Small tables with named rows and columns. After each table, cells are looked up by row and column.

vetefe
|  | pofek | zefuvif | dugu | dilug | bekav | kiku | pak | dut | roso | zene |
|---|---|---|---|---|---|---|---|---|---|---|
| zodati | 68858 | 56331 | 62221 | 41986 | 53081 | 48470 | 43925 | 37530 | 49202 | 30441 |
| bobi | 47037 | 64874 | 62851 | 62038 | 56354 | 28431 | 26674 | 47918 | 29957 | 51022 |
| fumor | 45396 | 46323 | 44997 | 45691 | 45604 | 45714 | 46588 | 45375 | 46387 | 46244 |
| vubi | 33424 | 34990 | 26901 | 36205 | 30855 | 70837 | 6023 | 26073 | 78038 | 82352 |
| ginanep | 35719 | 27753 | 38210 | 37780 | 33150 | 50328 | 59409 | 54772 | 44472 | 55329 |
| riveni | 44272 | 45216 | 43048 | 43804 | 43229 | 48134 | 48105 | 46115 | 39925 | 49623 |
| mika | 36726 | 59233 | 44514 | 66936 | 54249 | 35382 | 15582 | 43888 | 40124 | 63885 |
| figeke | 39538 | 51967 | 45142 | 70616 | 51451 | 27266 | 79020 | 54098 | 46530 | 22457 |
| bidev | 81302 | 68355 | 63671 | 36737 | 57983 | 45856 | 40322 | 28502 | 53123 | 25796 |
| ziz | 39386 | 55181 | 38993 | 58523 | 55014 | 39141 | 31368 | 46394 | 38504 | 57261 |
| kodob | 43543 | 55076 | 42109 | 74038 | 54717 | 27805 | 81958 | 50505 | 56293 | 22075 |
| rogi | 35251 | 58862 | 40821 | 64379 | 56580 | 34289 | 26580 | 41457 | 38910 | 58238 |
| gurag | 37082 | 51686 | 43697 | 71215 | 47987 | 23726 | 81560 | 57777 | 44150 | 21640 |

bekav of riveni is 43229
roso of mika is 40124
dugu of figeke is 45142
zefuvif of zodati is 56331
dugu of mika is 44514
dilug of rogi is 64379
kiku of vubi is 70837
pofek of bidev is 81302
bekav of rogi is 56580
pak of zodati is 43925
roso of rogi is 38910
zene of bidev is 25796
dilug of mika is 66936
roso of ginanep is 44472
roso of vubi is 78038
zefuvif of bidev is 68355
pak of bidev is 40322
dut of riveni is 46115
dugu of rogi is 40821
zefuvif of ziz is 55181

